Below is a small trained network, with its code and all its weights. Each question gives an input and a class and asks what happens when units are switched off, that is, made to give their printed mean instead of their output.

import numpy as np


def w(rows, s, z=0):
    codes = np.array(rows[::2]) - 128.0
    scale = np.full(codes.shape[1], s)
    scale[-1] = z or s
    return codes * scale


def norm(h):
    return h / np.sqrt((h * h).mean(-1, keepdims=True) + 1e-5)


def f(y):
    return np.maximum(y, 0)


def log_softmax(a):
    a = a - a.max(-1, keepdims=True)
    return a - np.log(np.exp(a).sum(-1, keepdims=True))


def net(x, mask):
    res = np.array(x, float).reshape(1, 6) / 4 @ E
    u = 0
    for l in range(2):
        y = f(norm(res) @ A[l][:, :-1].T + A[l][:, -1])
        res = res + np.where(mask[u : u + 3], y, B[l][:, -1]) @ B[l][:, :-1]
        u += 3
    return log_softmax(norm(res)[-1] @ U[:, :-1].T + U[:, -1])


A, B = {}, {}
E = w([
[129,129,127,127],'x0',
[126,131,128,124],'x1',
[2,162,175,27],'x2',
[182,251,240,151],'x3',
[127,118,135,135],'x4',
[249,63,151,79],'x5',
],0.0073)
A[0] = w([
[26,70,56,141,27],'0.n1',
[74,15,36,45,1],'0.n2',
[115,18,2,153,111],'0.n3',
],0.017,0.00074)
B[0] = w([
[97,201,60,121,224],'0.n1',
[151,2,146,171,243],'0.n2',
[119,220,174,86,245],'0.n3',
],0.025,0.012)
A[1] = w([
[252,123,91,167,3],'1.n1',
[192,113,155,38,4],'1.n2',
[176,190,60,231,15],'1.n3',
],0.02,0.0039)
B[1] = w([
[138,211,58,244,237],'1.n1',
[187,90,52,3,226],'1.n2',
[124,9,220,104,255],'1.n3',
],0.019,0.0066)
U = w([
[61,229,177,116,190],'0',
[141,33,190,172,255],'1',
[200,128,112,3,107],'2',
[235,164,89,197,43],'3',
[12,89,33,153,25],'4',
],0.018,0.0056)

Each question gives the input, the list of numbers given to net, and the class t.
The units are the neurons (one row each of A and B). Each row of codes is followed by its name. A weight is (code - 128) times the scale printed after its matrix; where a second scale follows, it is the last column's (A, B and U).
mask holds one flag per neuron, layer by layer. A switched-off neuron (its flag False) gives its mean, the last column of its row in B, instead of its output. The means were averaged over made-up inputs and are rounded, as every weight is.
A unit's drop is (log p(t) with every unit on - log p(t) with that unit switched off) / (log p(t) with every unit on - log p(t) with every unit switched off).
The circuit of an input: a set's keep is (log p(t) with only the set's units on - log p(t) with every unit switched off) / (log p(t) with every unit on - log p(t) with every unit switched off). Starting from all 6 units, units are removed one at a time, each time the one whose removal leaves the highest keep (on an exact tie, the one counted first), for as long as the keep stays at least 0.8.
circuit, biggest first: the units of the circuit, biggest drop first
unit that matters most: the unit with the biggest drop
top k neurons: the k neurons with the biggest drops, biggest first
k most important neurons of layer l: the k neurons of layer l with the biggest drops, biggest first
drop of u: that unit's drop, to one decimal
input [6,-3,2,0,-2,8], class 1: unit that matters most : 0.n3
input [-6,-5,0,4,7,6], class 3: top 4 neurons : (0.n3, 0.n1, 1.n1, 1.n3)
input [8,-3,0,4,-2,6], class 3: 2 most important neurons of layer 1 : (1.n1, 1.n3)
input [-4,3,-5,-2,-5,3], class 2: top 2 neurons : (0.n3, 0.n1)
input [4,0,-6,2,3,-6], class 1: top 3 neurons : (1.n3, 0.n3, 0.n2)
input [3,4,-7,0,3,2], class 2: top 3 neurons : (0.n2, 0.n1, 0.n3)
input [7,8,-1,2,7,6], class 3: 2 most important neurons of layer 0 : (0.n3, 0.n1)
input [5,0,0,3,-1,7], class 3: top 3 neurons : (0.n3, 1.n1, 0.n1)
input [-7,3,-2,-5,8,-4], class 0: top 2 neurons : (0.n3, 0.n1)
input [-2,4,-6,-4,-4,3], class 2: circuit, biggest first : (0.n3, 1.n2, 0.n1)
input [-5,6,1,-8,7,3], class 1: top 2 neurons : (0.n2, 1.n2)
input [-8,-7,-7,4,0,-5], class 1: 2 most important neurons of layer 0 : (0.n3, 0.n2)
input [1,-4,-3,8,-6,-3], class 1: top 3 neurons : (0.n3, 1.n3, 0.n2)
input [-2,3,-7,-5,2,5], class 2: top neuron : (0.n3)
input [7,1,-3,5,-2,-1], class 1: top 3 neurons : (0.n3, 1.n3, 0.n2)
input [2,-7,-5,0,-1,0], class 0: top 3 neurons : (0.n2, 0.n3, 1.n3)
input [8,8,-7,1,-3,-8], class 1: top 2 neurons : (1.n3, 0.n3)
input [3,-8,-2,7,-8,8], class 3: top 2 neurons : (0.n3, 1.n1)
input [4,7,-1,-7,7,-3], class 0: 2 most important neurons of layer 0 : (0.n3, 0.n1)
input [2,-1,-3,-2,5,0], class 0: circuit, biggest first : (0.n3)
input [8,-4,-5,-4,-3,2], class 2: 2 most important neurons of layer 0 : (0.n3, 0.n2)
input [-8,-7,-8,-2,-7,-5], class 0: drop of 0.n3 : 0.3
input [3,-2,0,-1,-8,-7], class 0: drop of 0.n3 : -0.5
input [-4,2,-8,-4,4,4], class 2: drop of 0.n1 : 0.1
